Here is a tiny trained network, its code and every weight. The questions are about switching its units off for an input and a target symbol, where a switched-off unit gives its printed mean instead of its output.

import numpy as np


def w(rows, s, z=0):
    codes = np.array(rows[::2]) - 128.0
    scale = np.full(codes.shape[1], s)
    scale[-1] = z or s
    return codes * scale


def norm(h):
    return h / np.sqrt((h * h).mean(-1, keepdims=True) + 1e-5)


def f(y):
    return y / 2 * (1 + np.tanh(0.7978845608 * (y + 0.044715 * y**3)))


def softmax(a):
    e = np.exp(a - a.max(-1, keepdims=True))
    return e / e.sum(-1, keepdims=True)


def log_softmax(a):
    a = a - a.max(-1, keepdims=True)
    return a - np.log(np.exp(a).sum(-1, keepdims=True))


def net(x, mask):
    ids = ['βγδεζηθλμξπστψω'.index(c) for c in x.split()]
    T = len(ids)
    res = E[ids] + P[:T]
    q, k, v = (norm(res) @ M[0].T for M in (Q, K, V))
    z = softmax(np.where(np.tri(T) > 0, q @ k.T / 4**0.5, -1e9)) @ v
    res = res + np.where(mask[0], z, O[0][:, -1]) @ O[0][:, :-1]
    y = f(norm(res) @ A[0][:, :-1].T + A[0][:, -1])
    res = res + np.where(mask[1:17], y, B[0][:, -1]) @ B[0][:, :-1]
    return log_softmax(norm(res)[-1] @ U[:, :-1].T + U[:, -1])


Q, K, V, O, A, B = {}, {}, {}, {}, {}, {}
E = w([
[128,3,126,171],'β',
[119,110,40,101],'γ',
[98,128,146,108],'δ',
[130,150,147,110],'ε',
[102,126,232,134],'ζ',
[101,160,61,92],'η',
[211,229,115,84],'θ',
[130,101,152,108],'λ',
[68,90,153,178],'μ',
[106,131,143,110],'ξ',
[106,132,145,106],'π',
[151,130,62,79],'σ',
[151,160,49,183],'τ',
[78,144,54,119],'ψ',
[99,133,143,107],'ω',
],0.012)
P = w([
[252,139,56,235],'0',
[160,119,58,98],'1',
[153,128,67,93],'2',
[154,123,70,83],'3',
[159,126,74,82],'4',
[165,122,75,78],'5',
[161,122,78,72],'6',
[161,125,82,77],'7',
],0.0028)
Q[0] = w([
[141,93,111,114],'H0',
[82,173,108,170],'H0',
[47,216,250,57],'H0',
[98,132,83,47],'H0',
],0.015)
K[0] = w([
[139,90,100,121],'H0',
[85,195,122,150],'H0',
[179,162,223,251],'H0',
[181,113,55,155],'H0',
],0.014)
V[0] = w([
[176,114,198,129],'H0',
[245,242,143,87],'H0',
[146,186,198,159],'H0',
[133,1,105,92],'H0',
],0.0045)
O[0] = w([
[176,174,88,64,193],'H0',
[3,124,40,19,160],'H0',
[103,220,113,131,93],'H0',
[239,49,128,88,250],'H0',
],0.0042,0.0013)
A[0] = w([
[67,26,183,54,145],'N0',
[8,12,110,193,101],'N1',
[147,192,155,105,149],'N2',
[30,152,181,218,87],'N3',
[110,88,106,126,78],'N4',
[92,37,78,112,60],'N5',
[149,175,136,41,5],'N6',
[87,79,61,53,29],'N7',
[159,180,81,88,142],'N8',
[187,131,188,150,80],'N9',
[89,102,159,103,128],'N10',
[69,168,114,48,7],'N11',
[89,107,135,111,124],'N12',
[104,137,99,169,109],'N13',
[101,254,193,177,26],'N14',
[108,83,171,228,97],'N15',
],0.0066,0.0017)
B[0] = w([
[255,118,87,89,251],'N0',
[169,135,192,232,157],'N1',
[123,78,128,131,144],'N2',
[174,138,202,25,163],'N3',
[116,119,153,160,133],'N4',
[40,111,138,178,175],'N5',
[119,173,190,156,155],'N6',
[22,179,153,132,197],'N7',
[211,143,176,64,170],'N8',
[61,111,58,161,142],'N9',
[168,103,109,121,150],'N10',
[111,142,139,231,182],'N11',
[152,128,117,144,142],'N12',
[167,163,112,118,122],'N13',
[74,2,147,136,166],'N14',
[121,238,150,146,126],'N15',
],0.0092,0.0032)
U = w([
[186,61,76,90,195],'β',
[120,137,119,181,200],'γ',
[89,46,203,92,163],'δ',
[69,154,72,42,77],'ε',
[118,164,171,128,98],'ζ',
[149,131,132,132,4],'η',
[147,128,122,120,143],'θ',
[197,245,169,48,23],'λ',
[66,49,65,162,79],'μ',
[107,160,129,116,155],'ξ',
[74,177,97,115,169],'π',
[170,66,139,220,124],'σ',
[195,176,198,195,97],'τ',
[185,186,41,158,208],'ψ',
[116,134,151,122,24],'ω',
],0.011,0.0025)

Each question gives the input, a string of symbols that net reads in full, and the target symbol t.
The units are the heads (4 rows each of Q, K, V and O) and the neurons (one row each of A and B). Each row of codes is followed by its name. A weight is (code - 128) times the scale printed after its matrix; where a second scale follows, it is the last column's (O, A, B and U).
mask holds one flag per unit, heads first, then neurons. A switched-off unit (its flag False) gives its mean, the last column of its rows in O or B, instead of its output. The means were averaged over made-up inputs and are rounded, as every weight is.
A unit's drop is (log p(t) with every unit on - log p(t) with that unit switched off) / (log p(t) with every unit on - log p(t) with every unit switched off).
The circuit of an input: a set's keep is (log p(t) with only the set's units on - log p(t) with every unit switched off) / (log p(t) with every unit on - log p(t) with every unit switched off). Starting from the 12 units with the biggest drops (on a tie, the unit counted first), units are removed one at a time, each time the one whose removal leaves the highest keep (on an exact tie, the one counted first), for as long as the keep stays at least 0.8.
units of the circuit, in order: the units of the circuit, biggest drop first
most important unit: the unit with the biggest drop
top k neurons: the k neurons with the biggest drops, biggest first
drop of u: that unit's drop, to one decimal
input β ξ τ λ π, target β: units of the circuit, in order : H0; N9; N1
input τ γ γ λ β λ ξ, target τ: top 2 neurons : N11; N0
input β τ τ ζ μ ε, target β: units of the circuit, in order : H0; N9; N11
input λ λ σ π, target λ: units of the circuit, in order : N6; N7; N0
input μ η δ, target μ: units of the circuit, in order : H0; N9; N1
input τ δ τ π β λ ε, target τ: most important unit : N11
input τ λ δ ξ τ π, target τ: units of the circuit, in order : N11; H0; N0; N1
input λ λ ζ ω, target λ: units of the circuit, in order : N0; N7; N14
input σ ξ δ τ ε δ μ, target τ: top 2 neurons : N1; N15
input λ δ γ μ ξ δ ξ, target λ: top 3 neurons : N6; N7; N14
input τ λ λ δ ω ω, target τ: top 2 neurons : N11; N0
input μ λ δ π θ λ τ δ, target μ: top 4 neurons : N9; N8; N0; N3
input μ ξ λ δ τ ξ, target μ: drop of N9 : 0.8
input δ μ ε, target δ: drop of N6 : 0.0
input β ζ ξ ζ η τ δ, target β: drop of N15 : 0.1
